Each row has a name. Each piece below is followed by the name of the row it came from, unless a question asks for something else. Each question is about the rows just above it. Places in a row count from 0.

j993: [0.0,0.0,-6.6,-12.7,0.0,15.4]
j293: [-16.9,85.9,-6.3,0.3,-12.7,19.4]
j738: [0.0,13.5,0.0,-10.1,0.0,21.4]
j395: [-21.2,16.7,-5.0,-41.2,11.7,21.4]
j75: [0.0,0.0,-6.6,-12.7,0.0,17.7]
j361: [-17.9,6.9,-5.0,-29.7,0.0,29.3]
j462: [6.9,-17.9,-4.4,12.8,6.2,30.9]
j397: [-15.9,80.2,-7.8,4.0,3.0,16.9]
Times [0.0] occurs in j738:	3
[-17.9,6.9]	j361

j331: [16.5,-72.0,-48.2,13.4,-37.1,-50.4,-68.3,-26.2,34.6,11.5,-11.6,-53.2,6.4,60.8,-1.5,-58.9,-15.5,36.9,-11.8,-35.8]
j851: [48.6,-52.9,31.4,30.1,32.2,-52.8,-18.1,33.1,8.9,22.5,57.2,56.8,-38.9,-3.1,-48.5,12.2,-45.2,69.1,67.9,-73.6]
j585: [-57.9,35.6,-12.5,41.4,38.8,-50.6,58.2,43.0,17.0,-18.9,-64.8,-11.2,-20.6,10.2,2.8,54.0,-61.1,15.5,64.9,31.8]
j137: [-68.4,-71.9,33.5,-64.8,-18.9,38.8,58.2,-50.6,-11.2,-20.6,43.0,41.4,17.0,42.5,-31.5,36.5,40.3,-3.8,-69.3,-15.5]
j702: [47.1,57.5,-61.9,43.0,-68.2,17.0,-37.3,-26.5,-56.0,59.7,-15.0,-69.8,-9.5,75.8,61.7,61.8,-29.1,-68.2,31.4,-55.6]
j103: [16.5,-72.0,-48.2,13.4,-37.1,-50.4,-68.3,-26.2,34.6,11.5,-11.6,-53.2,6.4,60.8,-1.5,-58.9,-15.5,71.6,-51.1,-31.6]
How many entries does [-57.9,35.6,-12.5,41.4,38.8,-50.6,58.2,43.0,17.0] have?	9
[41.4,38.8,-50.6,58.2,43.0,17.0,-18.9,-64.8,-11.2,-20.6] is in which row?	j585

j780: [7.4,19.0,5.5,9.3,20.4,9.3,1.8,2.0,8.0,7.1,0.5,12.5,-5.1,1.3,1.7,8.0,1.8,4.4,13.7,13.7,14.7,4.7,3.1,5.0,9.1,7.2,6.1,14.2,23.1]
j342: [1.8,8.0,1.8,4.4,52.0,13.1,1.0,1.2,2.5,9.0,0.7,-4.8,-6.1,4.5,2.6,3.3,2.6,-0.2,7.0,4.1,12.9,12.9,7.6,10.3,12.9,3.0,7.1,5.2,17.2]
j443: [37.6,23.2,2.6,6.5,69.4,27.2,1.9,3.6,6.2,8.9,1.3,-18.3,-8.7,12.9,5.7,1.0,2.2,2.5,9.2,12.2,21.5,7.3,22.0,7.1,8.7,4.9,5.8,6.8,28.1]
j182: [13.6,29.1,1.9,21.5,54.0,13.0,2.5,4.5,14.6,12.4,2.1,11.3,-9.3,5.8,1.2,8.6,2.2,0.4,26.9,9.9,12.4,13.1,8.1,6.3,14.3,7.9,10.7,18.4,28.5]
j375: [37.6,23.2,1.6,6.5,69.4,27.2,1.9,3.6,6.2,8.9,1.3,-18.3,-8.7,12.9,5.7,5.3,2.2,2.5,9.2,12.2,21.5,7.3,22.0,7.1,8.7,4.9,5.8,6.8,28.1]
Number of entries in [37.6,23.2,1.6,6.5,69.4,27.2,1.9,3.6,6.2,8.9,1.3,-18.3,-8.7,12.9,5.7,5.3,2.2,2.5,9.2,12.2,21.5,7.3,22.0,7.1,8.7]:	25
[9.3,20.4,9.3,1.8]	j780
Count of [12.9] in j342:	3
[37.6,23.2,2.6,6.5,69.4,27.2,1.9,3.6,6.2,8.9,1.3,-18.3,-8.7,12.9,5.7,1.0,2.2,2.5,9.2,12.2,21.5,7.3,22.0,7.1,8.7,4.9,5.8,6.8,28.1]	j443
[1.7,8.0,1.8,4.4]	j780
How many entries does [7.4,19.0,5.5,9.3,20.4,9.3,1.8,2.0,8.0,7.1,0.5,12.5] have?	12

j513: [40.5,-37.1,40.5,-67.2,-67.2]
j209: [-19.8,-11.9,-5.5,60.4,-56.4]
j801: [35.2,27.7,18.0,-27.8,24.6]
j474: [-27.7,-14.1,-10.4,-54.3,53.2]
j35: [-15.7,2.2,51.8,-52.1,22.1]
j283: [18.0,27.7,35.2,-27.8,-14.1]
[35.2,27.7,18.0,-27.8]	j801
How many times does j513 hold [-67.1]?	0
Row and place where [-27.8,-14.1] starts:	j283, 3
Number of entries in [18.0,27.7,35.2,-27.8,-14.1]:	5
Number of entries in [-27.7,-14.1,-10.4]:	3
Times [40.5] occurs in j513:	2

j945: [0.8,4.1,27.5,0.3,8.1,-32.2,-14.0,-0.1,16.8,-18.3,16.6,13.0,10.4,0.0,5.7]
j37: [47.3,0.2,-72.1,0.3,12.3,55.9,8.8,-77.5,-62.7,-1.1,-35.9,-51.3,36.6,38.6,30.1]
j484: [-2.3,33.6,18.6,-0.1,-38.9,19.5,-30.6,-47.9,-3.1,-1.1,0.9,-3.9,-4.8,0.0,-5.5]
j520: [-25.4,-16.7,-0.9,-35.2,-2.3,33.8,18.6,-0.1,-38.9,19.5,-30.6,-47.9,-15.7,33.8,-14.9]
j314: [0.8,7.1,13.3,0.3,-7.6,-76.3,-30.3,-0.1,4.8,-45.7,0.9,-0.5,-0.4,0.0,0.1]
Row and place where [-3.9,-4.8] starts:	j484, 11
Where does [-2.3,33.8,18.6,-0.1,-38.9,19.5,-30.6,-47.9] start? Give its row and place.	j520, 4

j427: [-48.9,-57.9,-52.3,-64.8]
j515: [-48.2,-54.7,-51.5,-59.0]
j30: [58.1,54.9,53.6,66.9]
j240: [52.9,-56.9,-57.9,-67.0]
j874: [-52.6,-56.9,-42.9,-59.2]
j153: [-52.6,-56.9,-57.9,-63.2]
j350: [-46.7,68.0,48.7,64.7]
j487: [-46.6,-53.8,-46.6,-46.6]
j982: [52.9,49.8,52.1,66.7]
j102: [61.3,62.0,57.5,66.3]
j944: [53.9,53.2,49.6,61.1]
j405: [58.4,59.4,51.7,68.0]
How many times does j487 hold [-46.6]?	3
Row and place where [51.7,68.0] starts:	j405, 2
[-52.6,-56.9,-57.9,-63.2]	j153
Where does [53.9,53.2,49.6] start? Give its row and place.	j944, 0
Count the entries of [-48.9,-57.9,-52.3,-64.8]:	4
Count the entries of [53.9,53.2,49.6,61.1]:	4

j916: [-9.0,-0.9,9.7,6.1,-1.3,-7.1,-13.8,-2.5,-5.0,-3.0,1.4,-19.0,2.5,16.5]
j594: [1.3,-7.9,-14.9,-3.7,-3.6,-1.0,-0.1,1.1,-15.9,-16.2,1.3,-10.1,-7.3,-14.9]
j518: [-19.1,-19.1,-9.1,-5.2,-9.1,-11.7,-19.1,-36.9,-20.6,-9.1,-32.3,-20.6,-19.5,-9.1]
j509: [-40.6,-31.3,-20.5,-11.7,-19.1,-18.0,-26.4,-41.8,-48.4,-56.2,-31.8,-41.8,-45.1,-63.3]
How many times does j594 hold [1.4]?	0
[-40.6,-31.3,-20.5,-11.7,-19.1,-18.0,-26.4,-41.8,-48.4,-56.2,-31.8] is in which row?	j509
Times [-20.6] occurs in j518:	2
Times [-9.1] occurs in j518:	4
Times [-19.1] occurs in j518:	3

j454: [0.7,4.3,-16.0,34.2,27.5,39.4,-5.3,20.3,40.2,-24.0,-35.0,4.8,8.5,30.3,-37.3,76.6,47.4,21.4,11.1,17.9,36.5,-10.9,-34.2,-30.0,23.3,51.4,-4.5,-18.5,-10.2,17.7,-19.1,11.4,8.3,-48.5,-18.9,-13.3,-6.6,-0.8,-3.9,10.5,-43.1,53.5,-19.2,-8.1,-43.4,23.9,-20.7,-30.3,-8.8]
j676: [16.4,14.9,-12.4,22.4,40.3,34.1,-11.7,12.4,30.5,-35.0,-24.0,19.2,6.4,18.5,-37.6,77.7,26.6,10.8,14.1,22.8,40.6,-11.5,-39.0,-28.6,17.1,50.0,1.4,-15.5,-10.7,25.2,-25.9,17.6,-1.4,-50.0,-6.9,3.1,-4.1,-19.5,-10.7,27.3,-47.5,40.1,-16.9,-1.5,-41.9,24.6,-19.4,-30.6,-13.3]
j475: [8.2,7.8,-10.9,29.5,32.8,36.5,-5.5,8.9,48.2,-10.7,-44.0,26.8,4.7,31.8,17.5,18.6,63.4,-41.8,7.8,21.5,43.2,-11.9,-37.8,-20.6,16.3,45.9,0.4,-9.0,-10.8,14.9,-28.1,19.9,-2.0,-65.3,-7.6,1.3,-3.4,-11.3,-0.5,11.0,-57.5,38.6,-2.4,0.3,-37.6,27.9,-13.7,-19.5,-19.3]
j143: [4.4,12.8,-15.5,22.0,24.3,30.4,-11.7,17.4,47.7,-25.5,-29.0,9.8,11.9,22.2,-34.7,72.6,34.9,9.1,14.4,23.2,33.9,-19.9,-38.2,-24.4,16.2,45.4,7.1,-11.1,-12.2,22.7,-30.4,11.5,1.6,-57.0,-23.1,6.9,-6.3,0.2,2.6,-3.1,-43.1,39.6,0.4,3.3,-40.4,15.3,-16.8,-29.8,-13.1]
j604: [11.9,21.4,-15.2,38.9,36.7,40.1,-18.6,8.9,42.8,-19.1,-27.0,8.6,13.1,24.4,-35.5,78.5,31.9,11.9,3.7,27.9,41.3,-15.4,-30.6,-38.4,32.1,49.4,-7.0,-22.9,-13.5,34.3,-20.7,6.4,9.6,-45.3,-4.9,2.2,-7.4,-4.5,-3.2,5.2,-45.8,44.2,-11.6,11.3,-51.2,14.1,-31.7,-29.1,-12.2]
j991: [8.2,10.8,-19.5,40.2,44.2,31.3,-5.0,11.6,40.8,-19.7,-36.4,17.3,6.9,25.0,-33.1,75.6,45.9,23.4,5.8,21.0,48.1,-18.7,-28.7,-36.0,19.4,65.4,10.2,-3.5,-16.3,29.8,-37.1,26.2,4.9,-44.8,-13.1,-2.0,-6.4,-12.5,-0.7,-8.3,-39.2,35.6,-14.4,-2.5,-42.3,18.6,-20.8,-32.5,-8.6]
j942: [12.0,25.0,-5.7,21.3,40.9,38.0,-5.3,0.5,42.1,-24.7,-31.1,10.1,3.9,13.7,-45.5,74.4,41.5,14.5,3.3,22.2,35.0,-23.2,-35.6,-31.4,21.1,50.2,7.2,0.6,-19.4,5.1,-16.4,18.2,0.0,-56.5,-8.9,-6.7,-6.0,-10.2,2.1,13.0,-48.7,30.2,-4.7,10.4,-37.6,18.3,-23.7,-34.9,-17.8]
j762: [15.2,12.3,-13.2,31.4,38.4,36.9,-2.0,-0.7,39.4,-22.7,-30.8,22.5,5.8,17.8,-30.9,71.8,35.6,24.4,9.7,32.7,51.0,-22.2,-30.7,-21.8,23.3,52.0,-7.6,-15.6,-12.0,7.9,-18.3,15.7,6.6,-51.4,-17.8,-5.9,-5.7,-13.8,-0.6,11.3,-38.4,31.5,-1.8,1.6,-46.2,12.6,-10.6,-37.2,-13.5]
j219: [8.5,21.7,-10.5,39.5,31.7,42.6,-7.7,1.1,42.0,-14.8,-33.6,17.1,5.1,18.3,-37.1,72.2,31.4,20.4,20.6,25.7,35.6,-11.0,-29.3,-22.3,10.4,53.9,-4.1,-17.6,-19.4,18.5,-32.1,15.2,4.1,-53.4,-14.5,14.1,1.0,-6.3,0.7,10.5,-48.5,43.0,-11.6,-1.8,-45.3,17.3,-23.8,-37.9,-24.8]
j178: [13.7,6.6,-6.2,44.6,31.4,37.3,-10.3,9.0,42.9,-31.1,-30.4,8.7,13.3,19.3,-27.4,56.2,49.5,13.3,21.5,33.7,41.0,-21.5,-28.9,-20.5,25.3,50.7,5.8,-18.1,-1.2,27.9,-19.3,22.9,7.3,-44.7,-13.2,3.2,-2.7,-1.2,5.7,0.7,-62.1,36.3,4.7,-2.3,-37.8,18.9,-26.1,-32.8,-10.9]
j971: [10.0,16.9,-13.4,26.3,36.3,32.8,-4.6,1.1,41.3,-23.5,-26.6,17.7,5.6,17.5,-41.8,63.4,31.8,18.6,10.4,27.3,29.5,-23.5,3.7,-17.3,23.5,49.6,-1.7,-6.2,-11.5,19.2,-19.8,24.2,3.7,-48.6,-13.6,3.7,-5.1,-11.1,3.7,11.8,-46.3,42.0,-8.6,5.4,-40.7,25.2,-8.2,-27.7,-17.4]
[10.8,14.1,22.8,40.6,-11.5]	j676
Count the entries of [8.2,10.8,-19.5,40.2,44.2,31.3,-5.0,11.6,40.8,-19.7,-36.4,17.3,6.9,25.0,-33.1,75.6,45.9,23.4,5.8,21.0,48.1,-18.7,-28.7,-36.0,19.4,65.4,10.2,-3.5,-16.3,29.8]:	30
Where do [-35.0,-24.0] appear?	j676
How many times does j971 hold [3.7]?	4
[17.5,-41.8,63.4,31.8,18.6] is in which row?	j971

j896: [62.5,44.5,-52.8,-43.8,45.3,48.6,-46.9,57.5,-51.6,-48.6,-38.3,39.9,-51.4,30.8,47.3,44.0,27.3,-40.3,-41.8,43.0,43.3,34.1,51.6,54.5,39.6,-53.7,44.6,-54.8]
j268: [46.6,51.3,-49.4,-57.7,-51.6,-46.4,-61.1,51.1,-40.4,-60.5,-57.8,44.2,-53.2,51.7,39.5,62.5,44.5,-52.8,-43.8,45.3,48.5,47.4,48.3,39.6,42.9,-57.4,41.7,-50.0]
j592: [52.0,56.8,-48.7,-57.0,-49.7,-51.4,-48.9,37.2,-54.1,-48.6,-50.1,56.2,-56.3,54.1,42.4,38.7,56.0,-65.2,-63.1,45.6,52.1,66.8,43.8,39.3,53.7,-56.6,60.9,-52.8]
[-57.8,44.2,-53.2,51.7,39.5,62.5,44.5,-52.8,-43.8,45.3,48.5,47.4]	j268
Where does [62.5,44.5,-52.8,-43.8,45.3,48.5] start? Give its row and place.	j268, 15

